Below is a small trained network, with its code and all its weights. Each question gives an input and a class and asks what happens when units are switched off, that is, made to give their printed mean instead of their output.

import numpy as np


def w(rows, s, z=0):
    codes = np.array(rows[::2]) - 128.0
    scale = np.full(codes.shape[1], s)
    scale[-1] = z or s
    return codes * scale


def norm(h):
    return h / np.sqrt((h * h).mean(-1, keepdims=True) + 1e-5)


def f(y):
    return y / 2 * (1 + np.tanh(0.7978845608 * (y + 0.044715 * y**3)))


def log_softmax(a):
    a = a - a.max(-1, keepdims=True)
    return a - np.log(np.exp(a).sum(-1, keepdims=True))


def net(x, mask):
    res = np.array(x, float).reshape(1, 3) / 4 @ E
    u = 0
    for l in range(3):
        y = f(norm(res) @ A[l][:, :-1].T + A[l][:, -1])
        res = res + np.where(mask[u : u + 8], y, B[l][:, -1]) @ B[l][:, :-1]
        u += 8
    return log_softmax(norm(res)[-1] @ U[:, :-1].T + U[:, -1])


A, B = {}, {}
E = w([
[186,81,83],'x0',
[32,254,25],'x1',
[240,242,166],'x2',
],0.0042)
A[0] = w([
[134,202,115,209],'0.n1',
[105,182,145,191],'0.n2',
[251,70,137,4],'0.n3',
[71,49,140,157],'0.n4',
[43,73,86,152],'0.n5',
[205,62,164,52],'0.n6',
[213,148,66,117],'0.n7',
[109,42,104,68],'0.n8',
],0.012,0.0033)
B[0] = w([
[44,84,149,201],'0.n1',
[61,171,229,175],'0.n2',
[229,153,2,230],'0.n3',
[217,155,105,245],'0.n4',
[79,36,134,253],'0.n5',
[190,188,120,228],'0.n6',
[142,130,60,172],'0.n7',
[144,64,202,204],'0.n8',
],0.006,0.0052)
A[1] = w([
[60,181,71,154],'1.n1',
[145,26,192,62],'1.n2',
[176,123,202,212],'1.n3',
[101,148,182,108],'1.n4',
[160,121,7,131],'1.n5',
[140,143,180,138],'1.n6',
[80,166,57,188],'1.n7',
[229,6,41,253],'1.n8',
],0.011,0.0057)
B[1] = w([
[169,2,144,153],'1.n1',
[107,103,127,152],'1.n2',
[80,120,77,164],'1.n3',
[147,196,95,132],'1.n4',
[134,239,145,157],'1.n5',
[103,212,150,133],'1.n6',
[170,107,181,153],'1.n7',
[122,180,55,249],'1.n8',
],0.0091,0.014)
A[2] = w([
[48,195,130,133],'2.n1',
[248,131,222,68],'2.n2',
[68,178,165,45],'2.n3',
[102,136,91,119],'2.n4',
[122,186,102,254],'2.n5',
[223,83,160,184],'2.n6',
[156,76,154,181],'2.n7',
[91,99,202,123],'2.n8',
],0.011,0.0028)
B[2] = w([
[71,211,201,178],'2.n1',
[227,84,135,142],'2.n2',
[88,160,82,141],'2.n3',
[3,1,84,170],'2.n4',
[77,78,194,254],'2.n5',
[168,219,186,152],'2.n6',
[163,227,207,153],'2.n7',
[248,141,79,184],'2.n8',
],0.006,0.0041)
U = w([
[67,193,201,254],'0',
[67,66,31,181],'1',
[251,144,204,76],'2',
[119,21,222,24],'3',
[208,221,23,117],'4',
],0.018,0.0026)

Each question gives the input, the list of numbers given to net, and the class t.
The units are the neurons (one row each of A and B). Each row of codes is followed by its name. A weight is (code - 128) times the scale printed after its matrix; where a second scale follows, it is the last column's (A, B and U).
mask holds one flag per neuron, layer by layer. A switched-off neuron (its flag False) gives its mean, the last column of its row in B, instead of its output. The means were averaged over made-up inputs and are rounded, as every weight is.
A unit's drop is (log p(t) with every unit on - log p(t) with that unit switched off) / (log p(t) with every unit on - log p(t) with every unit switched off).
The circuit of an input: a set's keep is (log p(t) with only the set's units on - log p(t) with every unit switched off) / (log p(t) with every unit on - log p(t) with every unit switched off). Starting from the 12 units with the biggest drops (on a tie, the unit counted first), units are removed one at a time, each time the one whose removal leaves the highest keep (on an exact tie, the one counted first), for as long as the keep stays at least 0.8.
circuit, biggest first: the units of the circuit, biggest drop first
top k neurons: the k neurons with the biggest drops, biggest first
drop when u is switched off: that unit's drop, to one decimal
input [-8,-8,5], class 4: circuit, biggest first : (1.n3)
input [-2,4,-5], class 3: top 2 neurons : (1.n8; 0.n3)
input [-5,8,-1], class 3: circuit, biggest first : (1.n1; 1.n8)
input [-8,-7,7], class 0: circuit, biggest first : (1.n1; 1.n3; 0.n4; 1.n8)
input [-7,7,-6], class 3: circuit, biggest first : (1.n8; 1.n1)
input [-5,7,7], class 0: top 2 neurons : (0.n2; 0.n3)
input [-1,7,2], class 2: top 3 neurons : (1.n8; 1.n1; 1.n7)
input [0,2,-1], class 3: top 2 neurons : (1.n8; 0.n5)
input [7,5,-2], class 1: top 2 neurons : (0.n5; 0.n3)
input [-1,4,8], class 2: top 2 neurons : (1.n8; 1.n1)
input [1,0,6], class 2: top 3 neurons : (0.n8; 0.n7; 1.n8)
input [7,-3,-5], class 4: top 2 neurons : (0.n4; 0.n3)
input [5,7,2], class 2: top 2 neurons : (1.n7; 1.n1)
input [-5,-3,-1], class 0: circuit, biggest first : (0.n3)
input [-1,7,6], class 2: top 3 neurons : (1.n8; 1.n1; 1.n7)
input [8,7,0], class 2: drop when 1.n7 is switched off : 0.9
input [-2,7,2], class 2: drop when 2.n8 is switched off : 0.5
input [-5,4,7], class 0: drop when 0.n3 is switched off : 0.5
